Below are the code and all the weights of a small trained network. Each question names an input and a target symbol and asks about switching units off, where a switched-off unit gives its printed mean instead of its output.

import numpy as np


def w(rows, s, z=0):
    codes = np.array(rows[::2]) - 128.0
    scale = np.full(codes.shape[1], s)
    scale[-1] = z or s
    return codes * scale


def f(y):
    return np.maximum(y, 0)


def softmax(a):
    e = np.exp(a - a.max(-1, keepdims=True))
    return e / e.sum(-1, keepdims=True)


def log_softmax(a):
    a = a - a.max(-1, keepdims=True)
    return a - np.log(np.exp(a).sum(-1, keepdims=True))


def net(x, mask):
    ids = ['ΓΔΘΣβλτ'.index(c) for c in x.split()]
    T = len(ids)
    res = E[ids] + P[:T]
    u = 0
    for l in range(3):
        q, k, v = (res @ M[l].T for M in (Q, K, V))
        z = softmax(np.where(np.tri(T) > 0, q @ k.T / 3**0.5, -1e9)) @ v
        res = res + np.where(mask[u], z, O[l][:, -1]) @ O[l][:, :-1]
        u += 1
        y = f(res @ A[l][:, :-1].T + A[l][:, -1])
        res = res + np.where(mask[u : u + 4], y, B[l][:, -1]) @ B[l][:, :-1]
        u += 4
    return log_softmax(res[-1] @ U[:, :-1].T + U[:, -1])


Q, K, V, O, A, B = {}, {}, {}, {}, {}, {}
E = w([
[96,101,101,74],'Γ',
[82,86,110,82],'Δ',
[45,160,112,129],'Θ',
[216,4,128,85],'Σ',
[194,108,116,96],'β',
[84,112,179,74],'λ',
[192,47,100,181],'τ',
],0.021)
P = w([
[142,108,177,1],'0',
[119,69,65,150],'1',
[115,82,61,143],'2',
[92,96,72,163],'3',
[101,93,77,172],'4',
[103,100,77,167],'5',
],0.0091)
Q[0] = w([
[67,135,201,141],'0.h0',
[183,239,135,215],'0.h0',
[149,195,207,1],'0.h0',
],0.0085)
K[0] = w([
[165,90,7,133],'0.h0',
[98,47,66,123],'0.h0',
[154,44,129,190],'0.h0',
],0.013)
V[0] = w([
[82,165,207,58],'0.h0',
[42,77,109,195],'0.h0',
[58,254,98,70],'0.h0',
],0.0075)
O[0] = w([
[46,251,127,117,213],'0.h0',
[85,15,69,254,237],'0.h0',
[48,222,238,92,3],'0.h0',
],0.0055,0.002)
A[0] = w([
[198,167,148,203,253],'0.n0',
[31,91,44,128,172],'0.n1',
[158,172,1,158,244],'0.n2',
[144,206,197,171,121],'0.n3',
],0.0097,0.005)
B[0] = w([
[82,168,232,116,171],'0.n0',
[211,130,185,120,245],'0.n1',
[71,110,246,158,222],'0.n2',
[182,119,111,148,135],'0.n3',
],0.011,0.013)
Q[1] = w([
[202,114,101,4],'1.h0',
[43,167,151,230],'1.h0',
[162,132,3,105],'1.h0',
],0.013)
K[1] = w([
[137,53,147,148],'1.h0',
[148,200,77,82],'1.h0',
[124,109,7,172],'1.h0',
],0.013)
V[1] = w([
[183,99,23,218],'1.h0',
[94,147,171,181],'1.h0',
[2,127,41,202],'1.h0',
],0.0056)
O[1] = w([
[145,128,247,119,4],'1.h0',
[64,161,87,112,176],'1.h0',
[119,225,254,76,2],'1.h0',
],0.0074,0.0098)
A[1] = w([
[100,77,139,126,145],'1.n0',
[135,189,182,130,2],'1.n1',
[117,255,171,129,108],'1.n2',
[178,239,95,80,100],'1.n3',
],0.0094,0.0065)
B[1] = w([
[189,194,211,134,254],'1.n0',
[226,10,71,94,128],'1.n1',
[194,116,205,71,138],'1.n2',
[152,106,93,60,141],'1.n3',
],0.011,0.0087)
Q[2] = w([
[31,175,215,100],'2.h0',
[17,31,94,219],'2.h0',
[51,201,182,254],'2.h0',
],0.0049)
K[2] = w([
[96,131,212,101],'2.h0',
[111,151,28,27],'2.h0',
[253,173,168,20],'2.h0',
],0.008)
V[2] = w([
[91,134,29,117],'2.h0',
[118,165,215,219],'2.h0',
[206,2,23,228],'2.h0',
],0.0068)
O[2] = w([
[213,191,82,188,67],'2.h0',
[28,18,154,140,99],'2.h0',
[224,133,253,116,250],'2.h0',
],0.0077,0.012)
A[2] = w([
[192,2,106,27,252],'2.n0',
[120,82,62,107,2],'2.n1',
[91,174,56,116,109],'2.n2',
[162,120,200,171,172],'2.n3',
],0.0098,0.0054)
B[2] = w([
[95,166,131,236,238],'2.n0',
[65,60,83,201,131],'2.n1',
[3,191,122,28,160],'2.n2',
[88,121,61,102,251],'2.n3',
],0.0055,0.028)
U = w([
[185,148,121,170,149],'Γ',
[195,91,77,198,214],'Δ',
[56,139,97,176,127],'Θ',
[182,171,189,134,18],'Σ',
[254,94,114,119,3],'β',
[138,165,101,208,76],'λ',
[88,127,208,111,197],'τ',
],0.0079,0.0047)

Each question gives the input, a string of symbols that net reads in full, and the target symbol t.
The units are the heads (3 rows each of Q, K, V and O) and the neurons (one row each of A and B). Each row of codes is followed by its name. A weight is (code - 128) times the scale printed after its matrix; where a second scale follows, it is the last column's (O, A, B and U).
mask holds one flag per unit, layer by layer, with each layer's heads first. A switched-off unit (its flag False) gives its mean, the last column of its rows in O or B, instead of its output. The means were averaged over made-up inputs and are rounded, as every weight is.
A unit's drop is (log p(t) with every unit on - log p(t) with that unit switched off) / (log p(t) with every unit on - log p(t) with every unit switched off).
The circuit of an input: a set's keep is (log p(t) with only the set's units on - log p(t) with every unit switched off) / (log p(t) with every unit on - log p(t) with every unit switched off). Starting from the 12 units with the biggest drops (on a tie, the unit counted first), units are removed one at a time, each time the one whose removal leaves the highest keep (on an exact tie, the one counted first), for as long as the keep stays at least 0.8.
circuit, biggest first: the units of the circuit, biggest drop first
k most important neurons: the k neurons with the biggest drops, biggest first
k most important neurons of layer l: the k neurons of layer l with the biggest drops, biggest first
drop when u is switched off: that unit's drop, to one decimal
input λ λ Θ λ Θ Θ, target λ: 2 most important neurons : 0.n2, 0.n3
input λ Θ τ τ Σ Θ, target λ: 2 most important neurons of layer 0 : 0.n2, 0.n1
input Σ Γ τ, target Σ: circuit, biggest first : 2.h0, 0.n0, 0.n2
input λ τ λ β, target λ: 2 most important neurons : 0.n1, 1.n0
input τ Δ β, target τ: 2 most important neurons : 0.n1, 0.n2
input Θ Θ β, target Θ: 3 most important neurons : 0.n1, 2.n2, 1.n2
input τ τ τ τ τ, target τ: most important neuron : 0.n2
input τ Θ λ, target Δ: circuit, biggest first : 0.n2, 0.h0
input τ λ τ Δ Σ τ, target τ: circuit, biggest first : 0.n0, 2.h0
input Σ τ λ Σ Θ, target Σ: 3 most important neurons : 0.n1, 0.n2, 0.n0
input β τ λ Δ β Θ, target β: circuit, biggest first : 0.h0, 2.h0, 1.h0, 2.n0
input Γ Δ Δ, target Δ: 2 most important neurons of layer 0 : 0.n1, 0.n0
input Δ Θ Θ Δ Θ, target Δ: 2 most important neurons of layer 2 : 2.n2, 2.n0
input τ τ λ τ β, target τ: most important neuron of layer 0 : 0.n1
input Γ λ Γ Θ Δ Δ, target Δ: 3 most important neurons : 2.n2, 1.n0, 0.n0
input Γ λ Δ Γ, target Δ: 2 most important neurons : 2.n2, 1.n0
input Σ Δ Θ, target Σ: 2 most important neurons : 0.n1, 0.n2
input β Θ τ τ τ, target β: 2 most important neurons of layer 0 : 0.n2, 0.n0
input β τ Γ τ τ, target β: 3 most important neurons : 0.n2, 2.n0, 1.n0
input Θ Θ Γ, target Θ: circuit, biggest first : 2.h0
input Δ τ τ Δ Θ, target Δ: drop when 0.h0 is switched off : 0.5
input Θ Γ Δ Θ τ, target Θ: drop when 2.h0 is switched off : 0.6
input Σ β Σ Θ τ, target Σ: drop when 2.n3 is switched off : -0.1
input λ τ λ, target Δ: drop when 0.n0 is switched off : 0.1
